Below is a small trained network, with its code and all its weights. Each question gives an input and a class and asks what happens when units are switched off, that is, made to give their printed mean instead of their output.

import numpy as np


def w(rows, s, z=0):
    codes = np.array(rows[::2]) - 128.0
    scale = np.full(codes.shape[1], s)
    scale[-1] = z or s
    return codes * scale


def f(y):
    return y / 2 * (1 + np.tanh(0.7978845608 * (y + 0.044715 * y**3)))


def log_softmax(a):
    a = a - a.max(-1, keepdims=True)
    return a - np.log(np.exp(a).sum(-1, keepdims=True))


def net(x, mask):
    res = np.array(x, float).reshape(1, 6) / 4 @ E
    y = f(res @ A[0][:, :-1].T + A[0][:, -1])
    res = res + np.where(mask, y, B[0][:, -1]) @ B[0][:, :-1]
    return log_softmax(res[-1] @ U[:, :-1].T + U[:, -1])


A, B = {}, {}
E = w([
[40,116,157,227,38,64,41],'x0',
[106,38,96,71,152,114,55],'x1',
[163,100,226,79,27,190,125],'x2',
[53,210,149,35,107,91,110],'x3',
[223,204,97,122,173,132,2],'x4',
[128,127,120,125,125,131,128],'x5',
],0.0067)
A[0] = w([
[115,52,146,86,154,133,88,50],'neuron 1',
[209,55,141,180,97,136,145,129],'neuron 2',
[67,137,84,146,191,107,173,69],'neuron 3',
[159,67,199,66,5,178,142,103],'neuron 4',
[190,118,144,63,113,146,161,88],'neuron 5',
[164,214,180,172,91,141,175,150],'neuron 6',
[152,128,117,87,152,132,157,52],'neuron 7',
[89,185,142,45,88,108,130,121],'neuron 8',
[81,67,157,110,94,139,203,75],'neuron 9',
[191,176,144,124,112,156,65,87],'neuron 10',
[112,118,177,166,40,123,73,130],'neuron 11',
[148,129,142,91,162,148,167,199],'neuron 12',
[168,119,135,117,136,103,79,88],'neuron 13',
[144,161,132,163,121,143,152,50],'neuron 14',
[128,61,136,73,122,126,93,254],'neuron 15',
[144,141,153,154,136,125,141,96],'neuron 16',
],0.014,0.0057)
B[0] = w([
[159,119,40,66,36,108,110,166],'neuron 1',
[194,129,127,144,131,240,110,196],'neuron 2',
[181,117,78,152,187,71,127,178],'neuron 3',
[140,84,98,130,233,50,97,254],'neuron 4',
[69,146,67,192,124,109,117,190],'neuron 5',
[81,104,76,29,125,131,174,218],'neuron 6',
[114,120,93,199,51,106,56,153],'neuron 7',
[248,102,102,171,114,253,116,213],'neuron 8',
[225,216,215,115,29,102,120,209],'neuron 9',
[211,159,222,137,103,58,152,203],'neuron 10',
[56,160,80,200,104,129,141,232],'neuron 11',
[42,156,147,180,100,143,153,202],'neuron 12',
[164,157,124,116,91,97,142,161],'neuron 13',
[148,105,83,89,74,104,87,136],'neuron 14',
[83,142,124,76,148,162,219,227],'neuron 15',
[140,112,109,107,106,121,121,131],'neuron 16',
],0.02,0.0099)
U = w([
[168,118,96,140,198,70,127,153],'0',
[179,175,185,113,75,80,128,89],'1',
[80,134,96,192,80,127,122,92],'2',
[182,78,121,131,134,231,108,106],'3',
[131,138,128,120,151,138,193,250],'4',
[120,84,84,39,85,126,193,94],'5',
[65,108,194,104,182,165,153,124],'6',
[49,79,254,76,118,180,79,93],'7',
],0.0098,0.015)

Each question gives the input, the list of numbers given to net, and the class t.
The units are the neurons (one row each of A and B). Each row of codes is followed by its name. A weight is (code - 128) times the scale printed after its matrix; where a second scale follows, it is the last column's (A, B and U).
mask holds one flag per neuron, in row order. A switched-off neuron (its flag False) gives its mean, the last column of its row in B, instead of its output. The means were averaged over made-up inputs and are rounded, as every weight is.
A unit's drop is (log p(t) with every unit on - log p(t) with that unit switched off) / (log p(t) with every unit on - log p(t) with every unit switched off).
The circuit of an input: a set's keep is (log p(t) with only the set's units on - log p(t) with every unit switched off) / (log p(t) with every unit on - log p(t) with every unit switched off). Starting from the 12 units with the biggest drops (on a tie, the unit counted first), units are removed one at a time, each time the one whose removal leaves the highest keep (on an exact tie, the one counted first), for as long as the keep stays at least 0.8.
units of the circuit, in order: the units of the circuit, biggest drop first
unit that matters most: the unit with the biggest drop
k most important neurons: the k neurons with the biggest drops, biggest first
drop when u is switched off: that unit's drop, to one decimal
input [-8,-7,7,1,7,3], class 2: units of the circuit, in order => (neuron 5)
input [-3,0,-3,-7,-6,4], class 3: 2 most important neurons => (neuron 2; neuron 10)
input [6,7,-5,0,7,-4], class 1: 3 most important neurons => (neuron 4; neuron 6; neuron 13)
input [-8,3,-5,3,1,-4], class 2: units of the circuit, in order => (neuron 7; neuron 12)
input [7,-5,-2,-8,-5,-6], class 3: 3 most important neurons => (neuron 2; neuron 12; neuron 5)
input [2,-8,3,-7,0,-7], class 5: 3 most important neurons => (neuron 6; neuron 8; neuron 14)
input [7,-2,-1,1,7,1], class 1: 2 most important neurons => (neuron 10; neuron 5)
input [-1,7,-3,1,-8,-6], class 1: 2 most important neurons => (neuron 9; neuron 6)
input [-6,-4,-5,-5,4,2], class 2: units of the circuit, in order => (neuron 12; neuron 7)
input [1,6,-1,5,-2,5], class 5: 3 most important neurons => (neuron 15; neuron 2; neuron 1)
input [-3,7,-8,-1,-6,-5], class 0: 2 most important neurons => (neuron 3; neuron 6)
input [1,-3,-5,2,8,8], class 1: 2 most important neurons => (neuron 4; neuron 10)
input [-6,5,1,-1,7,7], class 1: 2 most important neurons => (neuron 10; neuron 11)
input [6,-2,7,3,-7,-1], class 0: unit that matters most => neuron 4
input [0,6,1,0,5,1], class 5: 2 most important neurons => (neuron 9; neuron 15)
input [-7,-4,-4,-6,2,3], class 2: units of the circuit, in order => (neuron 12; neuron 7)
input [6,7,-1,0,2,-2], class 5: units of the circuit, in order => (neuron 15; neuron 1)
input [-2,8,5,1,1,-3], class 5: drop when neuron 2 is switched off => 0.0
input [6,-7,7,0,4,-5], class 0: drop when neuron 10 is switched off => 0.3
input [-7,-1,-5,1,8,-3], class 1: drop when neuron 11 is switched off => 0.1
input [2,8,-1,2,-1,4], class 5: unit that matters most => neuron 1
